Here is a tiny trained network, its code and every weight. The questions are about switching its units off for an input and a target symbol, where a switched-off unit gives its printed mean instead of its output.

import numpy as np


def w(rows, s, z=0):
    codes = np.array(rows[::2]) - 128.0
    scale = np.full(codes.shape[1], s)
    scale[-1] = z or s
    return codes * scale


def f(y):
    return y / 2 * (1 + np.tanh(0.7978845608 * (y + 0.044715 * y**3)))


def softmax(a):
    e = np.exp(a - a.max(-1, keepdims=True))
    return e / e.sum(-1, keepdims=True)


def log_softmax(a):
    a = a - a.max(-1, keepdims=True)
    return a - np.log(np.exp(a).sum(-1, keepdims=True))


def net(x, mask):
    ids = ['αγδθμξπ'.index(c) for c in x.split()]
    T = len(ids)
    res = E[ids] + P[:T]
    r = res
    for j in range(2):
        rows = slice(3 * j, 3 * j + 3)
        q, k, v = (r @ M[0][rows].T for M in (Q, K, V))
        z = softmax(np.where(np.tri(T) > 0, q @ k.T / 3**0.5, -1e9)) @ v
        o = O[0][rows]
        res = res + np.where(mask[j], z, o[:, -1]) @ o[:, :-1]
    y = f(res @ A[0][:, :-1].T + A[0][:, -1])
    res = res + np.where(mask[2:18], y, B[0][:, -1]) @ B[0][:, :-1]
    return log_softmax(res[-1] @ U[:, :-1].T + U[:, -1])


Q, K, V, O, A, B = {}, {}, {}, {}, {}, {}
E = w([
[93,96,167,86,157,192,141,142],'α',
[97,97,178,149,178,141,134,182],'γ',
[151,52,144,135,196,155,123,128],'δ',
[167,80,141,184,81,69,118,140],'θ',
[200,179,245,160,168,104,99,113],'μ',
[141,63,101,146,138,170,14,158],'ξ',
[117,128,165,93,38,155,92,123],'π',
],0.012)
P = w([
[101,78,253,14,123,133,62,158],'0',
[61,147,148,85,175,156,36,132],'1',
[173,92,140,61,123,169,128,225],'2',
[195,98,174,116,75,208,166,160],'3',
[110,163,138,193,120,212,108,88],'4',
[106,38,138,156,105,150,121,108],'5',
[74,74,145,105,135,73,116,17],'6',
[53,102,171,230,103,143,95,4],'7',
],0.006)
Q[0] = w([
[121,183,55,91,152,86,141,117],'H0',
[155,174,102,213,107,227,167,131],'H0',
[36,146,117,171,157,106,106,23],'H0',
[117,63,240,162,133,173,4,125],'H1',
[92,69,204,175,106,152,132,93],'H1',
[170,88,166,95,134,99,109,141],'H1',
],0.032)
K[0] = w([
[89,82,195,193,114,179,105,70],'H0',
[18,196,40,99,193,18,94,35],'H0',
[119,202,54,252,113,212,190,84],'H0',
[172,124,67,156,23,44,108,107],'H1',
[116,130,89,198,173,102,202,138],'H1',
[121,152,116,152,110,153,83,53],'H1',
],0.022)
V[0] = w([
[124,243,209,78,89,215,120,172],'H0',
[93,50,134,97,208,147,194,97],'H0',
[85,166,174,153,169,22,199,170],'H0',
[2,130,113,59,71,207,189,131],'H1',
[158,145,37,107,14,114,32,122],'H1',
[80,192,152,203,77,16,142,229],'H1',
],0.019)
O[0] = w([
[195,116,104,228,74,100,50,71,245],'H0',
[34,131,191,163,147,77,160,149,181],'H0',
[90,99,111,109,174,127,146,1,70],'H0',
[137,73,195,193,122,237,175,102,40],'H1',
[96,234,66,200,73,202,148,87,162],'H1',
[51,74,121,30,52,169,107,63,130],'H1',
],0.013,0.011)
A[0] = w([
[236,92,131,185,107,168,95,139,196],'N0',
[186,99,166,44,89,49,109,166,99],'N1',
[200,151,11,108,93,200,213,161,70],'N2',
[21,119,109,89,158,99,206,2,40],'N3',
[168,158,203,147,82,156,120,225,4],'N4',
[74,112,51,167,124,165,75,100,81],'N5',
[125,169,199,76,52,190,90,54,150],'N6',
[117,92,125,7,172,201,115,109,121],'N7',
[130,151,156,152,16,197,158,138,205],'N8',
[151,144,223,208,140,238,100,96,6],'N9',
[162,160,44,172,84,210,156,75,47],'N10',
[61,7,191,131,41,195,83,124,181],'N11',
[97,171,135,63,81,123,157,213,90],'N12',
[101,81,104,135,224,85,186,163,105],'N13',
[109,135,78,55,57,112,95,125,76],'N14',
[104,46,158,110,44,54,170,169,115],'N15',
],0.0065,0.0032)
B[0] = w([
[56,149,150,76,161,139,165,171,251],'N0',
[108,131,96,90,96,205,162,139,222],'N1',
[101,150,129,213,83,87,147,101,176],'N2',
[111,57,154,94,4,123,130,187,169],'N3',
[142,97,113,117,160,84,131,49,219],'N4',
[166,150,143,153,114,88,182,131,202],'N5',
[154,93,74,109,188,119,128,138,194],'N6',
[147,177,93,80,151,123,83,149,155],'N7',
[145,126,139,127,115,198,127,177,220],'N8',
[187,116,55,111,95,139,111,86,231],'N9',
[114,93,179,108,163,121,99,119,218],'N10',
[70,198,163,170,138,82,116,105,192],'N11',
[126,119,157,161,126,146,84,63,189],'N12',
[171,144,97,142,78,162,127,154,172],'N13',
[170,104,152,171,173,147,175,125,240],'N14',
[120,150,107,107,166,145,126,95,192],'N15',
],0.014,0.016)
U = w([
[119,186,94,177,127,65,74,153,132],'α',
[117,58,133,155,74,85,138,148,114],'γ',
[53,81,219,129,172,131,86,145,190],'δ',
[122,120,60,83,135,105,61,161,191],'θ',
[144,46,161,153,195,81,122,100,1],'μ',
[144,81,140,178,103,175,84,126,118],'ξ',
[151,63,194,156,177,135,158,254,171],'π',
],0.0039,0.0029)

Each question gives the input, a string of symbols that net reads in full, and the target symbol t.
The units are the heads (3 rows each of Q, K, V and O) and the neurons (one row each of A and B). Each row of codes is followed by its name. A weight is (code - 128) times the scale printed after its matrix; where a second scale follows, it is the last column's (O, A, B and U).
mask holds one flag per unit, heads first, then neurons. A switched-off unit (its flag False) gives its mean, the last column of its rows in O or B, instead of its output. The means were averaged over made-up inputs and are rounded, as every weight is.
A unit's drop is (log p(t) with every unit on - log p(t) with that unit switched off) / (log p(t) with every unit on - log p(t) with every unit switched off).
The circuit of an input: a set's keep is (log p(t) with only the set's units on - log p(t) with every unit switched off) / (log p(t) with every unit on - log p(t) with every unit switched off). Starting from the 12 units with the biggest drops (on a tie, the unit counted first), units are removed one at a time, each time the one whose removal leaves the highest keep (on an exact tie, the one counted first), for as long as the keep stays at least 0.8.
units of the circuit, in order: the units of the circuit, biggest drop first
top k neurons: the k neurons with the biggest drops, biggest first
heads that matter: for each layer, one digit per head in row order, 1 if its drop is at least 0.15 and else 0, layers parted by /
input θ γ μ γ γ, target γ: heads that matter : 11
input μ γ μ π μ, target ξ: units of the circuit, in order : [H1]
input θ γ π α γ α π, target α: units of the circuit, in order : [H0; N11; H1]
input γ δ α μ μ δ, target θ: units of the circuit, in order : [H1; N1]
input μ γ γ, target θ: units of the circuit, in order : [H1; N1]
input π θ γ ξ, target π: top 2 neurons : [N0; N14]
input ξ γ θ γ π γ γ, target γ: units of the circuit, in order : [N3; H1; H0; N5]
input γ θ α γ γ γ γ ξ, target γ: units of the circuit, in order : [H0; H1; N3; N5]
input π γ α θ, target π: units of the circuit, in order : [H0; N0; N9; N8]
input μ α α μ δ θ μ, target μ: heads that matter : 11
input μ α γ θ, target μ: top 2 neurons : [N10; N14]
input π ξ α γ γ π γ α, target ξ: heads that matter : 01
input μ θ γ ξ, target μ: top 2 neurons : [N10; N14]
input α θ π γ δ γ μ, target γ: units of the circuit, in order : [H1; H0; N3; N15]
input μ ξ π, target ξ: units of the circuit, in order : [H1]
input δ π θ μ, target δ: units of the circuit, in order : [H0; N9]
input δ θ ξ, target δ: top 2 neurons : [N9; N12]
input ξ ξ ξ μ, target α: top 2 neurons : [N2; N14]
input α α θ μ π δ π ξ, target π: top 2 neurons : [N14; N9]
input γ α ξ γ δ ξ μ α, target α: units of the circuit, in order : [H1]
input α δ μ π γ δ, target ξ: top 2 neurons : [N9; N8]
input θ δ γ ξ γ μ, target γ: top 2 neurons : [N3; N0]
input γ μ γ μ δ, target θ: units of the circuit, in order : [H1; N1; N14]
input δ θ α, target δ: top 2 neurons : [N9; N12]
input ξ γ ξ, target α: top 2 neurons : [N2; N14]
input δ π ξ, target ξ: top 3 neurons : [N9; N8; N0]
input δ δ γ, target π: top 2 neurons : [N13; N9]
input θ γ α δ π, target γ: units of the circuit, in order : [H0; N3; H1]
